Below is a small trained network, with its code and all its weights. Each question gives an input and a target symbol and asks what happens when units are switched off, that is, made to give their printed mean instead of their output.

import numpy as np


def w(rows, s, z=0):
    codes = np.array(rows[::2]) - 128.0
    scale = np.full(codes.shape[1], s)
    scale[-1] = z or s
    return codes * scale


def norm(h):
    return h / np.sqrt((h * h).mean(-1, keepdims=True) + 1e-5)


def f(y):
    return np.maximum(y, 0)


def softmax(a):
    e = np.exp(a - a.max(-1, keepdims=True))
    return e / e.sum(-1, keepdims=True)


def log_softmax(a):
    a = a - a.max(-1, keepdims=True)
    return a - np.log(np.exp(a).sum(-1, keepdims=True))


def net(x, mask):
    ids = ['ΓΛΨΩβδεθμξπτ'.index(c) for c in x.split()]
    T = len(ids)
    res = E[ids] + P[:T]
    u = 0
    for l in range(3):
        r = norm(res)
        for j in range(2):
            rows = slice(2 * j, 2 * j + 2)
            q, k, v = (r @ M[l][rows].T for M in (Q, K, V))
            z = softmax(np.where(np.tri(T) > 0, q @ k.T / 2**0.5, -1e9)) @ v
            o = O[l][rows]
            res = res + np.where(mask[u + j], z, o[:, -1]) @ o[:, :-1]
        u += 2
        y = f(norm(res) @ A[l][:, :-1].T + A[l][:, -1])
        res = res + np.where(mask[u : u + 4], y, B[l][:, -1]) @ B[l][:, :-1]
        u += 4
    return log_softmax(norm(res)[-1] @ U[:, :-1].T + U[:, -1])


Q, K, V, O, A, B = {}, {}, {}, {}, {}, {}
E = w([
[203,142,130,79,162,153],'Γ',
[165,87,113,32,189,158],'Λ',
[116,146,158,64,86,95],'Ψ',
[214,128,39,141,74,108],'Ω',
[142,108,36,182,87,237],'β',
[102,146,217,171,146,145],'δ',
[128,51,133,69,107,225],'ε',
[63,152,183,174,214,75],'θ',
[182,169,193,111,147,158],'μ',
[103,60,119,186,92,140],'ξ',
[57,190,78,123,197,255],'π',
[148,42,154,100,122,145],'τ',
],0.0092)
P = w([
[251,107,116,179,142,137],'0',
[221,151,121,156,81,93],'1',
[159,96,146,127,98,115],'2',
[135,86,165,136,119,100],'3',
[127,97,154,130,114,102],'4',
[110,104,144,118,115,86],'5',
[105,100,141,120,118,84],'6',
[95,97,132,108,112,79],'7',
[102,96,136,110,118,84],'8',
[123,103,139,100,97,94],'9',
],0.003)
Q[0] = w([
[196,151,83,46,77,119],'0.h1',
[73,75,143,253,143,146],'0.h1',
[93,244,168,129,182,196],'0.h2',
[189,219,55,94,69,133],'0.h2',
],0.0047)
K[0] = w([
[44,97,189,88,151,34],'0.h1',
[254,67,171,128,201,178],'0.h1',
[168,127,116,188,245,199],'0.h2',
[84,68,71,146,156,95],'0.h2',
],0.0053)
V[0] = w([
[102,85,73,150,220,132],'0.h1',
[158,157,114,183,253,176],'0.h1',
[114,193,159,152,93,57],'0.h2',
[106,126,170,114,149,108],'0.h2',
],0.0041)
O[0] = w([
[49,19,3,111,224,114,1],'0.h1',
[169,111,56,142,113,204,166],'0.h1',
[87,98,76,2,66,115,49],'0.h2',
[51,138,132,158,74,28,124],'0.h2',
],0.0033,0.0022)
A[0] = w([
[68,123,136,111,139,253,233],'0.n1',
[130,80,175,171,183,103,97],'0.n2',
[189,179,143,63,190,124,109],'0.n3',
[124,151,143,187,128,157,255],'0.n4',
],0.0054,0.0009)
B[0] = w([
[149,254,118,102,123,89,173],'0.n1',
[175,152,136,57,88,153,152],'0.n2',
[98,116,156,139,181,156,254],'0.n3',
[161,91,73,140,84,155,173],'0.n4',
],0.0075,0.0051)
Q[1] = w([
[150,254,211,137,185,222],'1.h1',
[126,31,118,144,120,83],'1.h1',
[46,104,83,91,157,75],'1.h2',
[250,81,169,99,100,214],'1.h2',
],0.0067)
K[1] = w([
[1,161,152,117,143,91],'1.h1',
[172,109,81,168,125,162],'1.h1',
[131,171,110,162,163,160],'1.h2',
[78,32,155,113,96,123],'1.h2',
],0.012)
V[1] = w([
[56,153,188,81,111,63],'1.h1',
[126,87,109,52,30,197],'1.h1',
[78,129,76,181,92,170],'1.h2',
[134,253,73,144,204,128],'1.h2',
],0.0054)
O[1] = w([
[217,75,104,164,53,71,73],'1.h1',
[78,189,152,24,85,147,148],'1.h1',
[6,91,255,210,32,161,6],'1.h2',
[200,195,194,209,39,57,4],'1.h2',
],0.0044,0.003)
A[1] = w([
[123,152,207,18,169,2,251],'1.n1',
[134,152,161,77,207,4,154],'1.n2',
[185,203,87,221,141,120,157],'1.n3',
[61,143,15,11,8,44,184],'1.n4',
],0.004,0.0018)
B[1] = w([
[172,80,2,182,21,225,252],'1.n1',
[203,85,141,152,43,242,192],'1.n2',
[50,90,155,132,153,131,196],'1.n3',
[175,80,192,202,160,178,181],'1.n4',
],0.0053,0.0035)
Q[2] = w([
[102,2,158,159,218,172],'2.h1',
[138,175,213,209,80,93],'2.h1',
[41,40,119,112,67,91],'2.h2',
[89,76,62,128,79,56],'2.h2',
],0.0068)
K[2] = w([
[148,216,229,113,251,155],'2.h1',
[86,94,134,154,3,67],'2.h1',
[249,52,167,138,102,220],'2.h2',
[192,39,151,72,51,201],'2.h2',
],0.0058)
V[2] = w([
[34,31,51,87,110,34],'2.h1',
[89,94,139,131,103,77],'2.h1',
[88,255,95,138,126,8],'2.h2',
[163,134,129,211,115,142],'2.h2',
],0.0033)
O[2] = w([
[191,148,181,100,156,126,1],'2.h1',
[132,103,132,108,205,202,67],'2.h1',
[158,255,52,187,124,183,56],'2.h2',
[42,86,129,154,123,109,144],'2.h2',
],0.0059,0.0073)
A[2] = w([
[100,144,220,184,87,32,134],'2.n1',
[96,55,179,76,176,165,179],'2.n2',
[31,40,113,37,145,94,99],'2.n3',
[86,99,23,58,2,115,249],'2.n4',
],0.0043,0.0019)
B[2] = w([
[186,135,86,2,184,3,134],'2.n1',
[107,169,165,171,146,99,235],'2.n2',
[46,120,98,126,122,134,197],'2.n3',
[122,178,189,117,197,56,255],'2.n4',
],0.0059,0.0048)
U = w([
[110,192,23,171,113,154,199],'Γ',
[134,252,113,69,118,133,73],'Λ',
[111,179,156,139,170,28,115],'Ψ',
[175,141,227,175,228,167,252],'Ω',
[188,55,85,114,27,85,107],'β',
[21,116,80,184,62,134,85],'δ',
[157,78,90,146,161,189,101],'ε',
[137,81,105,207,169,35,146],'θ',
[100,98,77,23,198,143,104],'μ',
[127,99,185,179,8,199,10],'ξ',
[125,183,167,52,110,102,135],'π',
[1,76,128,118,106,142,118],'τ',
],0.0077,0.0029)

Each question gives the input, a string of symbols that net reads in full, and the target symbol t.
The units are the heads (2 rows each of Q, K, V and O) and the neurons (one row each of A and B). Each row of codes is followed by its name. A weight is (code - 128) times the scale printed after its matrix; where a second scale follows, it is the last column's (O, A, B and U).
mask holds one flag per unit, layer by layer, with each layer's heads first. A switched-off unit (its flag False) gives its mean, the last column of its rows in O or B, instead of its output. The means were averaged over made-up inputs and are rounded, as every weight is.
A unit's drop is (log p(t) with every unit on - log p(t) with that unit switched off) / (log p(t) with every unit on - log p(t) with every unit switched off).
The circuit of an input: a set's keep is (log p(t) with only the set's units on - log p(t) with every unit switched off) / (log p(t) with every unit on - log p(t) with every unit switched off). Starting from the 12 units with the biggest drops (on a tie, the unit counted first), units are removed one at a time, each time the one whose removal leaves the highest keep (on an exact tie, the one counted first), for as long as the keep stays at least 0.8.
units of the circuit, in order: the units of the circuit, biggest drop first
most important unit: the unit with the biggest drop
k most important neurons: the k neurons with the biggest drops, biggest first
k most important neurons of layer l: the k neurons of layer l with the biggest drops, biggest first
heads that matter: for each layer, one digit per head in row order, 1 if its drop is at least 0.15 and else 0, layers parted by /
input β μ ξ Ω Ω μ, target τ: units of the circuit, in order => 1.h2
input Γ μ τ τ Γ μ Ψ, target β: heads that matter => 00 / 00 / 00
input μ μ ε θ Λ Γ, target θ: heads that matter => 00 / 10 / 00
input Γ Ψ μ μ μ μ μ μ Γ, target β: heads that matter => 10 / 10 / 00
input μ μ τ Ψ δ Γ ε ε, target β: heads that matter => 10 / 10 / 00
input Γ ε Γ, target Ω: units of the circuit, in order => 0.n3, 0.n1, 1.h2
input β ε Ψ, target β: heads that matter => 00 / 10 / 00
input δ ξ θ μ Ω, target τ: units of the circuit, in order => 1.h2, 1.h1, 0.n1
input μ Γ μ, target ξ: heads that matter => 10 / 01 / 10
input π Ω μ ε Ψ, target ξ: units of the circuit, in order => 1.n2, 1.n4
input π Γ μ μ Γ Γ Ψ ε, target β: units of the circuit, in order => 0.n1, 1.h1, 0.h1
input ξ μ Ψ, target ξ: units of the circuit, in order => 1.n1, 1.n4
input Ω δ τ Ω, target μ: units of the circuit, in order => 1.h2, 1.h1
input μ μ μ μ β μ Λ Γ μ, target ξ: heads that matter => 00 / 01 / 00
input Γ μ π μ, target Γ: heads that matter => 00 / 00 / 01
input μ ε β μ Ω, target Ψ: most important unit => 2.n4
input ξ μ Γ ε Γ Ω Γ μ ξ Γ, target τ: heads that matter => 00 / 01 / 00
input μ ε Ω β Γ ε π μ Γ, target Γ: units of the circuit, in order => 2.h2, 0.n1, 1.h2
input μ μ ε Γ θ Ω, target θ: 2 most important neurons => 1.n4, 0.n3
input μ Γ μ Λ μ δ, target Ψ: most important neuron => 2.n4
input μ μ ε, target Λ: heads that matter => 00 / 00 / 00
input θ ε τ ε, target μ: 2 most important neurons => 0.n1, 0.n3
input Γ μ Γ μ μ μ Γ π Γ, target Γ: units of the circuit, in order => 2.h2, 1.h2, 0.n1
input Γ μ ε, target π: units of the circuit, in order => 0.n1, 2.n4
input μ μ μ μ μ μ Γ, target Ω: 2 most important neurons => 0.n3, 2.n4
input μ Γ Ω, target θ: 2 most important neurons of layer 1 => 1.n4, 1.n3
input μ θ μ, target θ: units of the circuit, in order => 1.h1
input θ Γ μ μ π μ μ, target Γ: 2 most important neurons => 0.n1, 0.n2
input μ μ Γ μ Γ δ, target Ψ: 4 most important neurons => 2.n4, 0.n4, 1.n2, 2.n1
input μ Γ Ω μ Ψ μ ε θ, target β: 2 most important neurons of layer 0 => 0.n2, 0.n3
